Below are the code and all the weights of a small trained network. Each question names an input and a class and asks about switching units off, where a switched-off unit gives its printed mean instead of its output.

import numpy as np


def w(rows, s, z=0):
    codes = np.array(rows[::2]) - 128.0
    scale = np.full(codes.shape[1], s)
    scale[-1] = z or s
    return codes * scale


def norm(h):
    return h / np.sqrt((h * h).mean(-1, keepdims=True) + 1e-5)


def f(y):
    return y / 2 * (1 + np.tanh(0.7978845608 * (y + 0.044715 * y**3)))


def log_softmax(a):
    a = a - a.max(-1, keepdims=True)
    return a - np.log(np.exp(a).sum(-1, keepdims=True))


def net(x, mask):
    res = np.array(x, float).reshape(1, 3) / 4 @ E
    u = 0
    for l in range(2):
        y = f(norm(res) @ A[l][:, :-1].T + A[l][:, -1])
        res = res + np.where(mask[u : u + 10], y, B[l][:, -1]) @ B[l][:, :-1]
        u += 10
    return log_softmax(norm(res)[-1] @ U[:, :-1].T + U[:, -1])


A, B = {}, {}
E = w([
[85,251,171],'x0',
[194,236,35],'x1',
[3,106,74],'x2',
],0.0066)
A[0] = w([
[182,148,219,20],'0.n1',
[129,199,118,164],'0.n2',
[6,130,231,3],'0.n3',
[141,125,90,84],'0.n4',
[163,84,133,191],'0.n5',
[124,194,209,64],'0.n6',
[94,118,64,163],'0.n7',
[181,111,138,126],'0.n8',
[124,210,146,73],'0.n9',
[142,109,110,83],'0.n10',
],0.012,0.0034)
B[0] = w([
[32,47,167,193],'0.n1',
[81,26,191,232],'0.n2',
[111,21,92,254],'0.n3',
[139,165,79,133],'0.n4',
[185,108,190,196],'0.n5',
[2,132,126,215],'0.n6',
[113,87,58,206],'0.n7',
[173,104,84,165],'0.n8',
[153,187,167,207],'0.n9',
[116,114,175,121],'0.n10',
],0.0066,0.0038)
A[1] = w([
[123,163,168,82],'1.n1',
[65,185,86,22],'1.n2',
[182,132,18,150],'1.n3',
[223,201,122,173],'1.n4',
[96,209,60,220],'1.n5',
[88,103,205,204],'1.n6',
[183,184,152,143],'1.n7',
[125,241,133,108],'1.n8',
[47,158,5,204],'1.n9',
[30,207,90,4],'1.n10',
],0.012,0.0029)
B[1] = w([
[2,46,149,131],'1.n1',
[195,14,232,157],'1.n2',
[116,248,123,207],'1.n3',
[90,244,221,181],'1.n4',
[183,85,185,198],'1.n5',
[132,210,83,222],'1.n6',
[86,230,166,148],'1.n7',
[115,25,223,169],'1.n8',
[188,136,55,254],'1.n9',
[250,44,156,188],'1.n10',
],0.0065,0.0063)
U = w([
[254,48,189,251],'0',
[113,63,52,170],'1',
[219,221,152,124],'2',
[212,152,16,82],'3',
[45,120,172,161],'4',
[67,65,56,7],'5',
[123,162,233,68],'6',
],0.015,0.0027)

Each question gives the input, the list of numbers given to net, and the class t.
The units are the neurons (one row each of A and B). Each row of codes is followed by its name. A weight is (code - 128) times the scale printed after its matrix; where a second scale follows, it is the last column's (A, B and U).
mask holds one flag per neuron, layer by layer. A switched-off neuron (its flag False) gives its mean, the last column of its row in B, instead of its output. The means were averaged over made-up inputs and are rounded, as every weight is.
A unit's drop is (log p(t) with every unit on - log p(t) with that unit switched off) / (log p(t) with every unit on - log p(t) with every unit switched off).
The circuit of an input: a set's keep is (log p(t) with only the set's units on - log p(t) with every unit switched off) / (log p(t) with every unit on - log p(t) with every unit switched off). Starting from the 12 units with the biggest drops (on a tie, the unit counted first), units are removed one at a time, each time the one whose removal leaves the highest keep (on an exact tie, the one counted first), for as long as the keep stays at least 0.8.
circuit, biggest first: the units of the circuit, biggest drop first
unit that matters most: the unit with the biggest drop
k most important neurons: the k neurons with the biggest drops, biggest first
k most important neurons of layer l: the k neurons of layer l with the biggest drops, biggest first
drop of u: that unit's drop, to one decimal
input [8,-1,2], class 5: circuit, biggest first : [0.n3 1.n4]
input [8,2,6], class 0: unit that matters most : 1.n10
input [-5,8,-1], class 2: circuit, biggest first : [1.n4 0.n3]
input [-6,3,8], class 3: 2 most important neurons of layer 1 : [1.n9 1.n3]
input [-1,1,-3], class 2: 2 most important neurons of layer 1 : [1.n8 1.n10]
input [-4,2,-5], class 2: circuit, biggest first : [0.n2 1.n4 0.n3]
input [-1,1,-8], class 2: 2 most important neurons : [0.n3 1.n8]
input [7,8,1], class 0: circuit, biggest first : [1.n10 1.n8]
input [2,-5,-8], class 4: circuit, biggest first : [0.n1 0.n6 1.n10]
input [7,-1,2], class 5: 3 most important neurons : [0.n3 0.n2 1.n4]
input [0,1,2], class 3: 2 most important neurons : [0.n7 0.n6]
input [-8,4,4], class 3: 2 most important neurons : [1.n3 0.n2]
input [5,2,-5], class 6: 2 most important neurons : [0.n3 0.n9]
input [-7,7,-4], class 2: unit that matters most : 1.n4
input [3,1,7], class 0: 2 most important neurons of layer 1 : [1.n10 1.n2]
input [4,4,-2], class 6: drop of 0.n3 : 0.2
input [4,7,-6], class 6: drop of 1.n8 : 0.1
input [7,-4,8], class 5: drop of 0.n3 : 0.4
